Here is a tiny trained network, its code and every weight. The questions are about switching its units off for an input and a class, where a switched-off unit gives its printed mean instead of its output.

import numpy as np


def w(rows, s, z=0):
    codes = np.array(rows[::2]) - 128.0
    scale = np.full(codes.shape[1], s)
    scale[-1] = z or s
    return codes * scale


def norm(h):
    return h / np.sqrt((h * h).mean(-1, keepdims=True) + 1e-5)


def f(y):
    return y / 2 * (1 + np.tanh(0.7978845608 * (y + 0.044715 * y**3)))


def log_softmax(a):
    a = a - a.max(-1, keepdims=True)
    return a - np.log(np.exp(a).sum(-1, keepdims=True))


def net(x, mask):
    res = np.array(x, float).reshape(1, 7) / 4 @ E
    u = 0
    for l in range(2):
        y = f(norm(res) @ A[l][:, :-1].T + A[l][:, -1])
        res = res + np.where(mask[u : u + 3], y, B[l][:, -1]) @ B[l][:, :-1]
        u += 3
    return log_softmax(norm(res)[-1] @ U[:, :-1].T + U[:, -1])


A, B = {}, {}
E = w([
[14,155,106,97,183,216,211,103,254,98,131,128],'x0',
[122,148,130,143,156,109,135,139,110,144,111,128],'x1',
[109,226,157,98,128,83,70,34,150,195,87,199],'x2',
[149,118,185,137,111,206,196,128,93,120,52,67],'x3',
[149,198,166,158,92,99,252,121,102,38,117,195],'x4',
[124,115,183,89,107,145,132,99,95,113,152,145],'x5',
[205,149,77,153,10,168,143,109,152,117,132,149],'x6',
],0.0075)
A[0] = w([
[85,92,154,105,255,102,141,139,113,116,105,115,112],'L0N0',
[120,153,150,156,113,72,206,122,128,76,129,174,73],'L0N1',
[88,65,107,153,99,108,144,181,105,45,172,44,3],'L0N2',
],0.0074,0.0033)
B[0] = w([
[138,159,104,123,25,182,47,154,40,149,142,196,252],'L0N0',
[108,16,67,54,166,164,212,153,95,187,81,166,244],'L0N1',
[90,46,172,170,180,77,52,105,244,54,106,147,233],'L0N2',
],0.011,0.0038)
A[1] = w([
[7,204,140,140,169,208,204,173,172,128,226,101,4],'L1N0',
[90,92,131,151,187,28,141,125,192,97,113,190,167],'L1N1',
[9,137,101,114,135,207,193,141,170,159,253,179,39],'L1N2',
],0.0067,0.0024)
B[1] = w([
[112,164,181,179,38,46,97,73,139,136,227,123,198],'L1N0',
[170,122,142,128,189,118,132,75,196,143,96,9,204],'L1N1',
[154,140,39,173,134,57,141,195,83,90,135,52,253],'L1N2',
],0.011,0.0053)
U = w([
[154,162,158,244,60,27,133,140,56,106,182,56,57],'0',
[126,97,26,171,103,236,84,124,104,86,116,200,253],'1',
[83,21,18,46,188,245,133,126,147,190,109,134,209],'2',
[37,113,165,127,155,113,77,52,252,102,2,157,24],'3',
[119,107,112,149,126,172,124,128,135,130,109,116,141],'4',
[177,145,130,84,165,172,138,123,130,122,167,62,158],'5',
[147,173,160,130,127,155,142,186,153,146,106,64,105],'6',
],0.0056,0.0016)

Each question gives the input, the list of numbers given to net, and the class t.
The units are the neurons (one row each of A and B). Each row of codes is followed by its name. A weight is (code - 128) times the scale printed after its matrix; where a second scale follows, it is the last column's (A, B and U).
mask holds one flag per neuron, layer by layer. A switched-off neuron (its flag False) gives its mean, the last column of its row in B, instead of its output. The means were averaged over made-up inputs and are rounded, as every weight is.
A unit's drop is (log p(t) with every unit on - log p(t) with that unit switched off) / (log p(t) with every unit on - log p(t) with every unit switched off).
The circuit of an input: a set's keep is (log p(t) with only the set's units on - log p(t) with every unit switched off) / (log p(t) with every unit on - log p(t) with every unit switched off). Starting from all 6 units, units are removed one at a time, each time the one whose removal leaves the highest keep (on an exact tie, the one counted first), for as long as the keep stays at least 0.8.
circuit, biggest first: the units of the circuit, biggest drop first
unit that matters most: the unit with the biggest drop
top k neurons: the k neurons with the biggest drops, biggest first
k most important neurons of layer l: the k neurons of layer l with the biggest drops, biggest first
drop of u: that unit's drop, to one decimal
input [8,4,4,-3,-2,-2,-2], class 0: circuit, biggest first => (L1N0; L1N2)
input [0,-3,-8,8,-5,-8,0], class 3: top 3 neurons => (L0N2; L1N2; L0N1)
input [6,-2,-8,3,5,-2,-2], class 3: top 3 neurons => (L0N2; L1N1; L1N0)
input [6,0,-2,-4,-4,-5,1], class 0: unit that matters most => L1N0
input [-6,2,-7,-3,1,-5,-3], class 3: circuit, biggest first => (L0N2; L1N2)
input [6,0,-7,7,-4,-2,2], class 3: circuit, biggest first => (L0N2; L0N1)
input [5,-7,-6,-4,0,0,-8], class 1: 2 most important neurons of layer 0 => (L0N0; L0N2)
input [6,-1,-3,4,-4,-1,-2], class 0: top 3 neurons => (L1N0; L0N1; L1N2)
input [7,3,2,-6,3,1,-7], class 0: top 2 neurons => (L1N2; L1N0)
input [5,-6,-8,5,5,5,-1], class 3: 2 most important neurons of layer 0 => (L0N2; L0N0)
input [4,-7,-3,-2,-8,7,-8], class 1: top 3 neurons => (L0N0; L1N1; L0N1)
input [-2,5,-6,6,8,-4,-3], class 2: top 3 neurons => (L0N1; L1N0; L1N2)
input [6,0,5,6,5,3,-6], class 0: top 3 neurons => (L1N0; L1N2; L0N2)
input [7,-3,5,6,-5,2,3], class 0: unit that matters most => L1N0
input [8,5,8,-4,-1,-6,8], class 0: 2 most important neurons of layer 1 => (L1N2; L1N0)
input [-3,-6,-4,6,-7,2,-8], class 1: 2 most important neurons of layer 0 => (L0N0; L0N1)
input [5,1,6,1,2,-5,-8], class 1: top 2 neurons => (L0N0; L1N1)
input [-2,1,5,5,-5,-1,-5], class 1: drop of L0N0 => 0.6
input [-5,5,-5,1,7,-3,-7], class 1: drop of L0N1 => 0.3
input [-4,-3,-1,-5,-2,5,-6], class 1: drop of L1N2 => 0.2
input [8,2,7,8,-4,8,-1], class 0: drop of L0N2 => 0.2
input [8,-3,-3,6,6,-7,8], class 0: circuit, biggest first => (L1N0)
